Below are the code and all the weights of a small trained network. Each question names an input and a class and asks about switching units off, where a switched-off unit gives its printed mean instead of its output.

import numpy as np


def w(rows, s, z=0):
    codes = np.array(rows[::2]) - 128.0
    scale = np.full(codes.shape[1], s)
    scale[-1] = z or s
    return codes * scale


def norm(h):
    return h / np.sqrt((h * h).mean(-1, keepdims=True) + 1e-5)


def f(y):
    return np.maximum(y, 0)


def log_softmax(a):
    a = a - a.max(-1, keepdims=True)
    return a - np.log(np.exp(a).sum(-1, keepdims=True))


def net(x, mask):
    res = np.array(x, float).reshape(1, 5) / 4 @ E
    u = 0
    for l in range(2):
        y = f(norm(res) @ A[l][:, :-1].T + A[l][:, -1])
        res = res + np.where(mask[u : u + 8], y, B[l][:, -1]) @ B[l][:, :-1]
        u += 8
    return log_softmax(norm(res)[-1] @ U[:, :-1].T + U[:, -1])


A, B = {}, {}
E = w([
[135,124,138,124,86,50,234,60,129,71,110],'x0',
[51,131,48,162,198,104,126,163,95,20,160],'x1',
[177,58,177,156,157,77,91,193,165,101,87],'x2',
[65,172,224,145,87,49,117,175,140,117,255],'x3',
[79,174,208,26,174,166,118,137,227,56,76],'x4',
],0.007)
A[0] = w([
[130,119,180,137,118,93,157,91,104,91,123,39],'L0N1',
[115,166,154,164,33,101,220,115,147,89,24,59],'L0N2',
[162,99,192,182,74,77,88,189,158,65,31,51],'L0N3',
[206,13,127,177,135,106,161,191,133,123,157,160],'L0N4',
[32,219,95,38,24,167,189,81,31,160,118,109],'L0N5',
[114,172,202,130,111,67,61,122,184,126,223,71],'L0N6',
[93,117,159,156,114,209,43,153,122,178,143,142],'L0N7',
[209,94,254,41,49,171,164,139,101,223,139,3],'L0N8',
],0.0074,0.004)
B[0] = w([
[134,173,108,191,146,148,150,175,117,128,59,158],'L0N1',
[124,170,132,196,137,130,108,229,131,157,55,207],'L0N2',
[174,169,154,141,180,205,115,15,171,76,227,223],'L0N3',
[128,178,116,127,94,156,101,68,93,103,182,225],'L0N4',
[203,118,180,160,162,135,75,74,160,73,188,251],'L0N5',
[135,133,171,84,145,217,234,168,48,206,131,253],'L0N6',
[136,189,144,196,120,52,99,127,133,129,58,238],'L0N7',
[12,2,30,109,181,58,144,90,210,120,135,242],'L0N8',
],0.0086,0.0056)
A[1] = w([
[61,152,123,140,177,143,41,173,118,163,122,50],'L1N1',
[143,158,132,163,78,71,238,105,122,53,84,159],'L1N2',
[64,134,45,122,187,128,151,214,91,12,189,154],'L1N3',
[198,69,103,86,155,207,129,120,80,51,44,74],'L1N4',
[118,167,154,17,106,192,113,190,209,82,74,27],'L1N5',
[137,44,75,109,137,211,140,99,85,117,2,1],'L1N6',
[81,120,196,40,160,149,127,133,164,50,104,82],'L1N7',
[170,158,72,108,125,184,73,93,184,184,117,70],'L1N8',
],0.0078,0.0025)
B[1] = w([
[156,153,105,142,170,119,149,150,214,134,75,186],'L1N1',
[125,176,98,101,171,142,44,221,158,178,68,202],'L1N2',
[144,23,146,68,114,118,164,82,182,150,76,228],'L1N3',
[79,151,199,126,115,142,182,161,126,171,212,218],'L1N4',
[156,138,65,177,65,99,94,116,11,156,136,229],'L1N5',
[104,121,183,98,113,99,156,160,120,138,169,203],'L1N6',
[157,108,78,165,84,95,103,86,96,132,142,254],'L1N7',
[131,149,175,104,146,114,155,158,114,70,114,208],'L1N8',
],0.011,0.0064)
U = w([
[100,28,91,94,118,105,169,109,199,147,99,176],'0',
[94,139,215,105,100,139,205,202,76,163,158,143],'1',
[141,205,99,180,163,129,117,198,181,144,48,178],'2',
[166,151,149,157,155,173,108,65,152,66,179,137],'3',
[139,108,34,170,8,107,106,114,11,145,121,135],'4',
[87,121,127,168,99,207,142,122,163,92,109,78],'5',
[62,160,59,100,101,189,123,187,107,56,123,1],'6',
],0.013,0.0046)

Each question gives the input, the list of numbers given to net, and the class t.
The units are the neurons (one row each of A and B). Each row of codes is followed by its name. A weight is (code - 128) times the scale printed after its matrix; where a second scale follows, it is the last column's (A, B and U).
mask holds one flag per neuron, layer by layer. A switched-off neuron (its flag False) gives its mean, the last column of its row in B, instead of its output. The means were averaged over made-up inputs and are rounded, as every weight is.
A unit's drop is (log p(t) with every unit on - log p(t) with that unit switched off) / (log p(t) with every unit on - log p(t) with every unit switched off).
The circuit of an input: a set's keep is (log p(t) with only the set's units on - log p(t) with every unit switched off) / (log p(t) with every unit on - log p(t) with every unit switched off). Starting from the 12 units with the biggest drops (on a tie, the unit counted first), units are removed one at a time, each time the one whose removal leaves the highest keep (on an exact tie, the one counted first), for as long as the keep stays at least 0.8.
circuit, biggest first: the units of the circuit, biggest drop first
unit that matters most: the unit with the biggest drop
k most important neurons of layer l: the k neurons of layer l with the biggest drops, biggest first
drop when u is switched off: that unit's drop, to one decimal
input [2,-3,-5,3,5], class 3: circuit, biggest first : (L0N5)
input [-8,5,3,-8,0], class 1: 2 most important neurons of layer 0 : (L0N8, L0N2)
input [5,3,-5,4,6], class 4: circuit, biggest first : (L1N7, L0N3)
input [-3,-6,-5,-4,-5], class 0: circuit, biggest first : (L0N8, L1N5)
input [-2,-4,4,2,-2], class 0: 2 most important neurons of layer 0 : (L0N8, L0N5)
input [7,1,-8,3,-1], class 3: 2 most important neurons of layer 0 : (L0N5, L0N7)
input [5,6,-8,-4,-6], class 3: 2 most important neurons of layer 1 : (L1N5, L1N7)
input [-8,3,-8,-8,4], class 1: circuit, biggest first : (L1N4, L1N6)
input [7,-3,8,3,-1], class 3: 3 most important neurons of layer 0 : (L0N3, L0N4, L0N7)
input [8,6,4,-3,7], class 2: 3 most important neurons of layer 0 : (L0N8, L0N2, L0N1)
input [3,-7,-8,-7,-6], class 3: 3 most important neurons of layer 1 : (L1N3, L1N5, L1N8)
input [-4,5,7,-4,0], class 3: 2 most important neurons of layer 0 : (L0N3, L0N8)
input [7,1,-7,3,5], class 2: 4 most important neurons of layer 0 : (L0N2, L0N3, L0N1, L0N4)
input [-5,8,-2,2,-2], class 0: circuit, biggest first : (L1N3)
input [8,-7,2,-7,6], class 2: 3 most important neurons of layer 1 : (L1N2, L1N3, L1N5)
input [-6,1,-8,-2,5], class 3: 3 most important neurons of layer 0 : (L0N5, L0N2, L0N1)
input [-7,8,8,1,-8], class 0: 2 most important neurons of layer 0 : (L0N5, L0N2)
input [6,-4,-2,-8,6], class 1: drop when L0N4 is switched off : 0.0
input [8,5,-4,-6,-3], class 2: drop when L0N6 is switched off : 0.4
input [7,-4,1,-8,-1], class 1: unit that matters most : L1N6
input [0,8,6,4,-5], class 0: drop when L0N5 is switched off : 0.1
